Here is a tiny trained network, its code and every weight. The questions are about switching its units off for an input and a target symbol, where a switched-off unit gives its printed mean instead of its output.

import numpy as np


def w(rows, s, z=0):
    codes = np.array(rows[::2]) - 128.0
    scale = np.full(codes.shape[1], s)
    scale[-1] = z or s
    return codes * scale


def f(y):
    return y / 2 * (1 + np.tanh(0.7978845608 * (y + 0.044715 * y**3)))


def softmax(a):
    e = np.exp(a - a.max(-1, keepdims=True))
    return e / e.sum(-1, keepdims=True)


def log_softmax(a):
    a = a - a.max(-1, keepdims=True)
    return a - np.log(np.exp(a).sum(-1, keepdims=True))


def net(x, mask):
    ids = ['γδηθλξσ'.index(c) for c in x.split()]
    T = len(ids)
    res = E[ids] + P[:T]
    q, k, v = (res @ M[0].T for M in (Q, K, V))
    z = softmax(np.where(np.tri(T) > 0, q @ k.T / 2**0.5, -1e9)) @ v
    res = res + np.where(mask[0], z, O[0][:, -1]) @ O[0][:, :-1]
    y = f(res @ A[0][:, :-1].T + A[0][:, -1])
    res = res + np.where(mask[1:9], y, B[0][:, -1]) @ B[0][:, :-1]
    return log_softmax(res[-1] @ U[:, :-1].T + U[:, -1])


Q, K, V, O, A, B = {}, {}, {}, {}, {}, {}
E = w([
[97,250,128,241,169,3,202,26],'γ',
[112,138,155,89,34,172,142,187],'δ',
[222,96,219,174,66,68,103,120],'η',
[222,191,89,126,159,85,176,135],'θ',
[228,145,139,91,58,85,167,24],'λ',
[85,178,76,188,252,103,181,138],'ξ',
[58,174,62,87,201,170,222,118],'σ',
],0.013)
P = w([
[170,77,193,204,193,199,127,220],'0',
[156,252,39,77,88,141,101,151],'1',
[99,96,93,170,74,71,67,172],'2',
[157,92,63,149,191,164,183,104],'3',
[191,147,163,51,141,34,180,179],'4',
[120,98,208,164,92,79,64,114],'5',
[162,73,99,145,102,170,178,73],'6',
[157,177,235,110,119,126,243,201],'7',
[111,122,151,189,93,101,20,114],'8',
[136,67,107,142,79,179,166,77],'9',
[155,221,164,38,217,202,93,142],'10',
[78,116,161,122,124,83,79,102],'11',
[134,56,138,123,42,177,174,48],'12',
[166,198,166,39,134,106,207,137],'13',
],0.016)
Q[0] = w([
[152,104,2,173,93,208,21,68],'h1',
[118,44,53,109,93,54,152,151],'h1',
],0.0096)
K[0] = w([
[130,98,104,186,93,142,198,137],'h1',
[109,112,11,162,88,126,2,105],'h1',
],0.013)
V[0] = w([
[147,73,146,45,67,155,146,97],'h1',
[125,91,98,94,130,189,154,254],'h1',
],0.008)
O[0] = w([
[92,143,13,27,152,70,154,96,2],'h1',
[127,81,200,76,121,42,254,112,41],'h1',
],0.016,0.0095)
A[0] = w([
[127,34,180,167,152,166,148,79,255],'n1',
[171,105,118,73,89,208,163,173,8],'n2',
[193,19,58,112,163,165,95,122,114],'n3',
[140,96,96,166,172,167,179,104,67],'n4',
[151,6,90,115,107,156,77,122,124],'n5',
[161,193,95,123,101,140,112,171,195],'n6',
[141,163,124,77,139,73,148,158,61],'n7',
[216,157,135,127,154,153,215,105,128],'n8',
],0.012,0.004)
B[0] = w([
[97,152,54,162,122,147,204,136,248],'n1',
[73,175,139,185,226,117,129,218,142],'n2',
[99,75,111,221,249,82,102,134,142],'n3',
[154,158,97,64,47,78,85,200,162],'n4',
[181,151,73,118,80,29,121,201,147],'n5',
[163,108,197,102,71,158,233,71,227],'n6',
[86,137,97,88,6,135,78,90,150],'n7',
[85,175,147,185,152,96,88,171,192],'n8',
],0.011,0.016)
U = w([
[92,135,176,148,149,137,3,130,70],'γ',
[59,92,108,81,29,139,103,119,2],'δ',
[150,193,79,120,127,76,52,180,94],'η',
[250,152,168,68,213,150,221,101,201],'θ',
[219,234,40,63,139,119,160,109,221],'λ',
[156,131,121,168,244,109,138,167,115],'ξ',
[116,115,5,68,89,207,253,22,189],'σ',
],0.0069,0.0046)

Each question gives the input, a string of symbols that net reads in full, and the target symbol t.
The units are the heads (2 rows each of Q, K, V and O) and the neurons (one row each of A and B). Each row of codes is followed by its name. A weight is (code - 128) times the scale printed after its matrix; where a second scale follows, it is the last column's (O, A, B and U).
mask holds one flag per unit, heads first, then neurons. A switched-off unit (its flag False) gives its mean, the last column of its rows in O or B, instead of its output. The means were averaged over made-up inputs and are rounded, as every weight is.
A unit's drop is (log p(t) with every unit on - log p(t) with that unit switched off) / (log p(t) with every unit on - log p(t) with every unit switched off).
The circuit of an input: a set's keep is (log p(t) with only the set's units on - log p(t) with every unit switched off) / (log p(t) with every unit on - log p(t) with every unit switched off). Starting from all 9 units, units are removed one at a time, each time the one whose removal leaves the highest keep (on an exact tie, the one counted first), for as long as the keep stays at least 0.8.
circuit, biggest first: the units of the circuit, biggest drop first
most important unit: the unit with the biggest drop
top k neurons: the k neurons with the biggest drops, biggest first
input γ γ γ δ γ η γ λ γ δ ξ γ ξ θ, target ξ: circuit, biggest first	h1, n8
input γ ξ λ γ δ ξ σ ξ γ γ λ γ θ λ, target σ: circuit, biggest first	h1, n6
input ξ ξ θ γ λ λ ξ σ θ δ γ, target η: circuit, biggest first	h1, n8, n7, n6
input η θ γ γ, target η: circuit, biggest first	n4, n6
input η θ γ ξ σ γ γ γ λ γ γ γ λ, target η: most important unit	n5
input γ ξ ξ γ ξ γ γ σ ξ γ σ, target η: circuit, biggest first	h1, n8, n7, n6
input γ η ξ γ σ λ, target λ: top 2 neurons	n5, n8
input ξ ξ λ, target λ: circuit, biggest first	n5, h1
input γ γ γ ξ ξ γ ξ θ γ γ λ, target γ: top 2 neurons	n8, n1
input ξ σ δ ξ σ λ γ ξ σ γ δ, target ξ: circuit, biggest first	h1, n2, n6
input η λ σ σ λ ξ ξ γ η γ δ γ, target δ: circuit, biggest first	h1, n1, n7
input γ γ γ γ λ γ ξ λ, target σ: top 3 neurons	n6, n7, n4
input η σ γ ξ λ, target η: circuit, biggest first	h1, n8, n6
input ξ ξ ξ ξ σ γ γ δ δ λ γ, target δ: top 2 neurons	n7, n8
input γ γ ξ σ η λ σ, target η: circuit, biggest first	n4, n6
input γ σ λ γ σ θ δ λ γ γ γ, target σ: circuit, biggest first	h1, n7
input λ γ δ ξ η γ γ, target λ: circuit, biggest first	n4
input γ θ λ γ γ σ γ λ γ, target λ: top 2 neurons	n1, n8
input λ η γ, target γ: circuit, biggest first	n1, h1
input γ ξ γ γ λ λ ξ ξ γ θ λ ξ η, target ξ: circuit, biggest first	n3, h1, n1
input γ σ ξ ξ, target η: most important unit	n4
input σ γ δ γ ξ σ ξ δ η η, target η: top 3 neurons	n5, n6, n3
input λ γ γ θ γ σ σ ξ γ η, target ξ: top 3 neurons	n3, n4, n7
input σ γ θ ξ γ σ ξ γ γ ξ ξ γ ξ ξ, target ξ: top 2 neurons	n8, n6
input η σ σ γ σ γ ξ γ ξ γ σ ξ γ δ, target η: top 2 neurons	n7, n2
input γ γ ξ λ γ γ γ γ η γ η, target θ: top 2 neurons	n6, n8
input θ σ ξ γ γ γ ξ γ σ γ γ λ γ θ, target θ: most important unit	n6
input δ γ γ δ η γ γ ξ σ η, target η: top 2 neurons	n5, n3
